Here is a tiny trained network, its code and every weight. The questions are about switching its units off for an input and a class, where a switched-off unit gives its printed mean instead of its output.

import numpy as np


def w(rows, s, z=0):
    codes = np.array(rows[::2]) - 128.0
    scale = np.full(codes.shape[1], s)
    scale[-1] = z or s
    return codes * scale


def f(y):
    return y / 2 * (1 + np.tanh(0.7978845608 * (y + 0.044715 * y**3)))


def log_softmax(a):
    a = a - a.max(-1, keepdims=True)
    return a - np.log(np.exp(a).sum(-1, keepdims=True))


def net(x, mask):
    res = np.array(x, float).reshape(1, 6) / 4 @ E
    y = f(res @ A[0][:, :-1].T + A[0][:, -1])
    res = res + np.where(mask, y, B[0][:, -1]) @ B[0][:, :-1]
    return log_softmax(res[-1] @ U[:, :-1].T + U[:, -1])


A, B = {}, {}
E = w([
[127,130,120,115],'x0',
[162,65,242,86],'x1',
[130,131,130,139],'x2',
[187,253,177,82],'x3',
[129,128,124,124],'x4',
[253,86,59,134],'x5',
],0.0066)
A[0] = w([
[171,239,122,68,76],'neuron 0',
[149,205,127,58,177],'neuron 1',
[108,54,131,121,75],'neuron 2',
[22,175,144,127,165],'neuron 3',
[107,48,93,136,72],'neuron 4',
[227,94,24,80,90],'neuron 5',
[42,134,146,162,63],'neuron 6',
[229,124,70,157,103],'neuron 7',
[218,105,111,175,91],'neuron 8',
[146,73,75,143,73],'neuron 9',
[58,50,44,119,98],'neuron 10',
[44,176,131,148,80],'neuron 11',
[153,174,149,171,253],'neuron 12',
[86,153,136,161,78],'neuron 13',
[94,164,80,85,221],'neuron 14',
[183,183,152,93,80],'neuron 15',
[92,198,44,213,110],'neuron 16',
[39,87,67,140,210],'neuron 17',
[98,188,2,145,86],'neuron 18',
[106,120,203,157,232],'neuron 19',
],0.0091,0.0065)
B[0] = w([
[80,135,167,236,188],'neuron 0',
[103,77,103,206,213],'neuron 1',
[139,140,186,186,147],'neuron 2',
[130,162,88,72,228],'neuron 3',
[99,166,156,173,158],'neuron 4',
[85,192,125,78,205],'neuron 5',
[73,201,149,124,152],'neuron 6',
[29,151,132,49,191],'neuron 7',
[69,157,152,45,166],'neuron 8',
[100,176,142,163,144],'neuron 9',
[112,159,129,185,193],'neuron 10',
[99,165,153,74,160],'neuron 11',
[129,101,37,157,248],'neuron 12',
[111,161,171,79,125],'neuron 13',
[184,122,87,121,211],'neuron 14',
[98,127,153,166,156],'neuron 15',
[215,118,197,85,190],'neuron 16',
[141,100,103,153,250],'neuron 17',
[206,82,255,106,182],'neuron 18',
[170,107,91,77,253],'neuron 19',
],0.0085,0.0056)
U = w([
[43,182,155,52,44],'0',
[143,103,95,130,253],'1',
[199,96,248,107,111],'2',
[135,100,84,136,167],'3',
[70,131,168,225,19],'4',
[137,99,77,119,128],'5',
],0.016,0.0052)

Each question gives the input, the list of numbers given to net, and the class t.
The units are the neurons (one row each of A and B). Each row of codes is followed by its name. A weight is (code - 128) times the scale printed after its matrix; where a second scale follows, it is the last column's (A, B and U).
mask holds one flag per neuron, in row order. A switched-off neuron (its flag False) gives its mean, the last column of its row in B, instead of its output. The means were averaged over made-up inputs and are rounded, as every weight is.
A unit's drop is (log p(t) with every unit on - log p(t) with that unit switched off) / (log p(t) with every unit on - log p(t) with every unit switched off).
The circuit of an input: a set's keep is (log p(t) with only the set's units on - log p(t) with every unit switched off) / (log p(t) with every unit on - log p(t) with every unit switched off). Starting from the 12 units with the biggest drops (on a tie, the unit counted first), units are removed one at a time, each time the one whose removal leaves the highest keep (on an exact tie, the one counted first), for as long as the keep stays at least 0.8.
circuit, biggest first: the units of the circuit, biggest drop first
unit that matters most: the unit with the biggest drop
k most important neurons: the k neurons with the biggest drops, biggest first
drop when u is switched off: that unit's drop, to one decimal
input [-6,-6,2,-7,6,1], class 4: circuit, biggest first : neuron 10
input [5,-6,-5,1,3,-1], class 2: circuit, biggest first : neuron 18; neuron 16
input [1,-1,-2,4,-3,6], class 0: circuit, biggest first : neuron 7; neuron 5
input [-1,1,1,8,7,3], class 4: circuit, biggest first : neuron 0; neuron 1
input [-1,-2,2,-7,-1,1], class 4: circuit, biggest first : neuron 10; neuron 4
input [-7,2,4,7,-3,7], class 0: 3 most important neurons : neuron 7; neuron 8; neuron 5
input [-5,2,2,8,4,-5], class 4: circuit, biggest first : neuron 0; neuron 1
input [-3,3,-3,8,4,6], class 4: 2 most important neurons : neuron 0; neuron 1
input [2,2,3,6,-5,-4], class 4: 2 most important neurons : neuron 0; neuron 1
input [-5,-3,-2,-7,2,-7], class 0: 4 most important neurons : neuron 6; neuron 3; neuron 11; neuron 1
input [4,-7,-1,2,5,6], class 2: 3 most important neurons : neuron 18; neuron 16; neuron 3
input [1,-1,-7,-7,-7,7], class 0: circuit, biggest first : neuron 5; neuron 7; neuron 8
input [-3,-7,-5,-4,3,8], class 0: 2 most important neurons : neuron 7; neuron 5
input [-6,-5,8,1,3,8], class 0: unit that matters most : neuron 7
input [-8,4,-3,7,0,-4], class 3: 2 most important neurons : neuron 19; neuron 12
input [-5,4,0,3,-2,-1], class 3: 2 most important neurons : neuron 18; neuron 16
input [-6,4,7,7,6,0], class 1: 2 most important neurons : neuron 12; neuron 19
input [-2,-8,-4,-5,-6,-1], class 2: drop when neuron 18 is switched off : 0.5
input [-1,-6,4,4,4,2], class 2: drop when neuron 18 is switched off : 0.8
input [8,-8,7,2,4,-2], class 2: drop when neuron 16 is switched off : 0.3
input [-7,-5,8,5,5,-4], class 1: unit that matters most : neuron 12
